Below are the code and all the weights of a small trained network. Each question names an input and a class and asks about switching units off, where a switched-off unit gives its printed mean instead of its output.

import numpy as np


def w(rows, s, z=0):
    codes = np.array(rows[::2]) - 128.0
    scale = np.full(codes.shape[1], s)
    scale[-1] = z or s
    return codes * scale


def norm(h):
    return h / np.sqrt((h * h).mean(-1, keepdims=True) + 1e-5)


def f(y):
    return y / 2 * (1 + np.tanh(0.7978845608 * (y + 0.044715 * y**3)))


def log_softmax(a):
    a = a - a.max(-1, keepdims=True)
    return a - np.log(np.exp(a).sum(-1, keepdims=True))


def net(x, mask):
    res = np.array(x, float).reshape(1, 7) / 4 @ E
    u = 0
    for l in range(2):
        y = f(norm(res) @ A[l][:, :-1].T + A[l][:, -1])
        res = res + np.where(mask[u : u + 3], y, B[l][:, -1]) @ B[l][:, :-1]
        u += 3
    return log_softmax(norm(res)[-1] @ U[:, :-1].T + U[:, -1])


A, B = {}, {}
E = w([
[165,105,91,58,82,184,214,144,235,63,106],'x0',
[164,150,129,62,197,32,137,134,25,102,254],'x1',
[89,98,97,114,105,109,126,112,109,121,121],'x2',
[167,125,116,131,120,118,139,117,104,127,87],'x3',
[134,126,161,101,88,115,108,130,117,149,123],'x4',
[118,192,116,189,34,87,217,74,179,154,155],'x5',
[144,155,141,117,129,148,111,99,130,130,128],'x6',
],0.0085)
A[0] = w([
[176,140,104,1,128,74,176,142,155,55,179,2],'L0N1',
[125,223,110,186,50,65,161,150,89,134,192,55],'L0N2',
[81,127,147,212,123,136,66,112,116,154,63,97],'L0N3',
],0.0073,0.0071)
B[0] = w([
[107,227,72,246,62,236,67,244,108,180,47,198],'L0N1',
[188,98,121,223,145,84,87,2,184,7,148,255],'L0N2',
[164,225,64,169,117,238,181,219,88,133,162,251],'L0N3',
],0.0084,0.0043)
A[1] = w([
[131,169,108,197,20,132,226,120,183,176,146,53],'L1N1',
[113,54,145,85,121,152,151,110,254,136,38,6],'L1N2',
[133,83,147,125,105,242,128,191,101,115,97,85],'L1N3',
],0.0089,0.0019)
B[1] = w([
[32,246,173,42,171,131,132,180,114,115,27,254],'L1N1',
[194,18,246,123,76,93,245,8,112,95,250,180],'L1N2',
[184,30,12,191,92,93,37,88,141,172,243,218],'L1N3',
],0.011,0.0099)
U = w([
[160,82,7,131,107,180,51,196,107,177,157,143],'0',
[166,92,116,176,72,59,146,22,138,68,221,172],'1',
[51,252,89,123,98,142,124,155,131,109,28,209],'2',
[79,143,199,33,52,153,253,88,154,106,99,2],'3',
[113,115,156,51,252,47,83,173,29,124,108,59],'4',
],0.013,0.0047)

Each question gives the input, the list of numbers given to net, and the class t.
The units are the neurons (one row each of A and B). Each row of codes is followed by its name. A weight is (code - 128) times the scale printed after its matrix; where a second scale follows, it is the last column's (A, B and U).
mask holds one flag per neuron, layer by layer. A switched-off neuron (its flag False) gives its mean, the last column of its row in B, instead of its output. The means were averaged over made-up inputs and are rounded, as every weight is.
A unit's drop is (log p(t) with every unit on - log p(t) with that unit switched off) / (log p(t) with every unit on - log p(t) with every unit switched off).
The circuit of an input: a set's keep is (log p(t) with only the set's units on - log p(t) with every unit switched off) / (log p(t) with every unit on - log p(t) with every unit switched off). Starting from all 6 units, units are removed one at a time, each time the one whose removal leaves the highest keep (on an exact tie, the one counted first), for as long as the keep stays at least 0.8.
units of the circuit, in order: the units of the circuit, biggest drop first
unit that matters most: the unit with the biggest drop
top k neurons in layer l: the k neurons of layer l with the biggest drops, biggest first
drop when u is switched off: that unit's drop, to one decimal
input [6,-8,2,2,-6,8,0], class 3: unit that matters most -> L1N2
input [7,6,-5,4,8,-2,-8], class 0: units of the circuit, in order -> [L1N3, L0N1]
input [2,-8,2,-7,8,7,-6], class 3: units of the circuit, in order -> [L1N2, L1N1]
input [-7,-4,3,4,6,0,-8], class 0: units of the circuit, in order -> [L1N3, L0N3]
input [4,5,0,-8,-8,0,-1], class 0: units of the circuit, in order -> [L0N1, L1N3]
input [3,0,6,4,4,-6,-7], class 1: units of the circuit, in order -> [L0N3, L1N2]
input [-7,-2,-3,-1,6,0,7], class 0: units of the circuit, in order -> [L1N1, L0N3]
input [-2,0,-7,-5,7,-3,5], class 0: units of the circuit, in order -> [L1N1, L1N2]
input [-8,0,-1,6,3,2,-3], class 2: top 2 neurons in layer 1 -> [L1N3, L1N2]
input [1,-5,-2,5,-1,2,-3], class 3: top 2 neurons in layer 1 -> [L1N2, L1N1]
input [1,6,-7,-8,-8,2,-1], class 2: top 2 neurons in layer 1 -> [L1N3, L1N2]
input [1,-8,1,1,-7,4,-1], class 3: drop when L1N2 is switched off -> 1.6
input [5,3,4,-6,8,5,-8], class 2: drop when L0N1 is switched off -> 0.1
input [3,8,-2,-5,-7,5,4], class 2: unit that matters most -> L0N1
input [2,-6,7,8,0,-3,4], class 1: drop when L1N2 is switched off -> 0.5
input [8,-7,-1,-4,3,-1,-1], class 1: top 2 neurons in layer 1 -> [L1N2, L1N3]
